Below is a small trained network, with its code and all its weights. Each question gives an input and a class and asks what happens when units are switched off, that is, made to give their printed mean instead of their output.

import numpy as np


def w(rows, s, z=0):
    codes = np.array(rows[::2]) - 128.0
    scale = np.full(codes.shape[1], s)
    scale[-1] = z or s
    return codes * scale


def f(y):
    return np.maximum(y, 0)


def log_softmax(a):
    a = a - a.max(-1, keepdims=True)
    return a - np.log(np.exp(a).sum(-1, keepdims=True))


def net(x, mask):
    res = np.array(x, float).reshape(1, 7) / 4 @ E
    y = f(res @ A[0][:, :-1].T + A[0][:, -1])
    res = res + np.where(mask, y, B[0][:, -1]) @ B[0][:, :-1]
    return log_softmax(res[-1] @ U[:, :-1].T + U[:, -1])


A, B = {}, {}
E = w([
[74,252,93],'x0',
[218,149,28],'x1',
[248,129,139],'x2',
[63,16,30],'x3',
[157,83,17],'x4',
[83,174,25],'x5',
[74,212,203],'x6',
],0.0036)
A[0] = w([
[157,120,148,51],'N0',
[98,88,136,85],'N1',
[128,60,117,158],'N2',
[158,122,120,161],'N3',
[152,155,118,30],'N4',
[63,151,118,108],'N5',
[133,166,124,155],'N6',
[63,145,112,39],'N7',
[59,146,111,23],'N8',
[118,86,53,32],'N9',
[129,141,170,65],'N10',
[106,167,214,76],'N11',
[194,101,129,73],'N12',
[119,153,130,62],'N13',
[156,101,126,2],'N14',
[168,133,148,160],'N15',
[161,123,152,44],'N16',
[130,147,202,72],'N17',
[152,129,195,126],'N18',
[113,167,128,41],'N19',
[82,150,92,105],'N20',
[143,169,147,198],'N21',
[175,153,40,189],'N22',
[94,136,118,77],'N23',
[131,183,107,176],'N24',
[149,103,128,20],'N25',
[132,122,220,134],'N26',
[130,129,101,58],'N27',
[79,105,125,169],'N28',
[156,141,81,159],'N29',
[89,158,185,131],'N30',
[96,96,114,120],'N31',
[147,60,156,159],'N32',
[142,96,140,140],'N33',
[164,151,141,118],'N34',
[165,148,134,140],'N35',
[84,69,138,63],'N36',
[103,83,202,150],'N37',
[3,122,145,129],'N38',
],0.013,0.0045)
B[0] = w([
[103,125,99,135],'N0',
[131,123,89,151],'N1',
[147,24,80,206],'N2',
[88,101,129,173],'N3',
[131,156,142,132],'N4',
[183,146,175,183],'N5',
[147,136,184,178],'N6',
[178,94,158,159],'N7',
[188,74,164,158],'N8',
[182,11,131,185],'N9',
[96,149,135,159],'N10',
[94,223,155,233],'N11',
[39,152,145,167],'N12',
[141,140,120,137],'N13',
[63,109,143,132],'N14',
[54,143,124,181],'N15',
[97,136,89,136],'N16',
[90,186,149,200],'N17',
[86,175,94,203],'N18',
[145,138,89,144],'N19',
[191,105,150,171],'N20',
[105,155,202,216],'N21',
[99,55,225,254],'N22',
[149,111,147,143],'N23',
[152,147,233,204],'N24',
[81,112,147,131],'N25',
[91,205,91,234],'N26',
[139,96,128,134],'N27',
[154,111,92,191],'N28',
[116,84,172,196],'N29',
[146,219,142,227],'N30',
[133,75,103,164],'N31',
[64,67,51,206],'N32',
[89,107,98,165],'N33',
[64,126,112,161],'N34',
[81,124,148,167],'N35',
[135,108,68,161],'N36',
[89,177,53,225],'N37',
[254,119,157,246],'N38',
],0.026,0.0052)
U = w([
[126,115,176,60],'0',
[254,131,119,106],'1',
[148,197,117,65],'2',
[136,140,144,253],'3',
[118,88,90,126],'4',
[145,75,156,188],'5',
[168,122,36,93],'6',
[183,76,91,123],'7',
],0.0085,0.0074)

Each question gives the input, the list of numbers given to net, and the class t.
The units are the neurons (one row each of A and B). Each row of codes is followed by its name. A weight is (code - 128) times the scale printed after its matrix; where a second scale follows, it is the last column's (A, B and U).
mask holds one flag per neuron, in row order. A switched-off neuron (its flag False) gives its mean, the last column of its row in B, instead of its output. The means were averaged over made-up inputs and are rounded, as every weight is.
A unit's drop is (log p(t) with every unit on - log p(t) with that unit switched off) / (log p(t) with every unit on - log p(t) with every unit switched off).
The circuit of an input: a set's keep is (log p(t) with only the set's units on - log p(t) with every unit switched off) / (log p(t) with every unit on - log p(t) with every unit switched off). Starting from the 12 units with the biggest drops (on a tie, the unit counted first), units are removed one at a time, each time the one whose removal leaves the highest keep (on an exact tie, the one counted first), for as long as the keep stays at least 0.8.
units of the circuit, in order: the units of the circuit, biggest drop first
k most important neurons: the k neurons with the biggest drops, biggest first
drop of u: that unit's drop, to one decimal
input [2,6,3,-1,8,-7,2], class 5: units of the circuit, in order => N11, N22
input [-8,-2,0,-8,4,6,-7], class 4: units of the circuit, in order => N38, N24, N32
input [-5,-1,5,3,0,6,-1], class 4: units of the circuit, in order => N38, N24
input [-5,-8,5,-8,2,-5,-6], class 4: units of the circuit, in order => N32
input [-4,-6,0,-1,5,-5,-2], class 4: units of the circuit, in order => N38, N32
input [-7,0,-8,-2,8,-4,-8], class 7: units of the circuit, in order => N9, N2
input [-5,5,-5,7,-1,-8,-7], class 7: 2 most important neurons => N9, N2
input [-5,5,5,-7,3,1,-2], class 0: 2 most important neurons => N12, N22
input [-1,2,-7,4,7,5,6], class 1: drop of N38 => 0.1
input [6,6,-1,8,-3,-1,-5], class 5: drop of N22 => 0.3
input [4,6,2,4,-1,-6,-1], class 5: drop of N37 => 0.2
input [8,7,-6,-6,3,-6,3], class 0: drop of N24 => 0.2
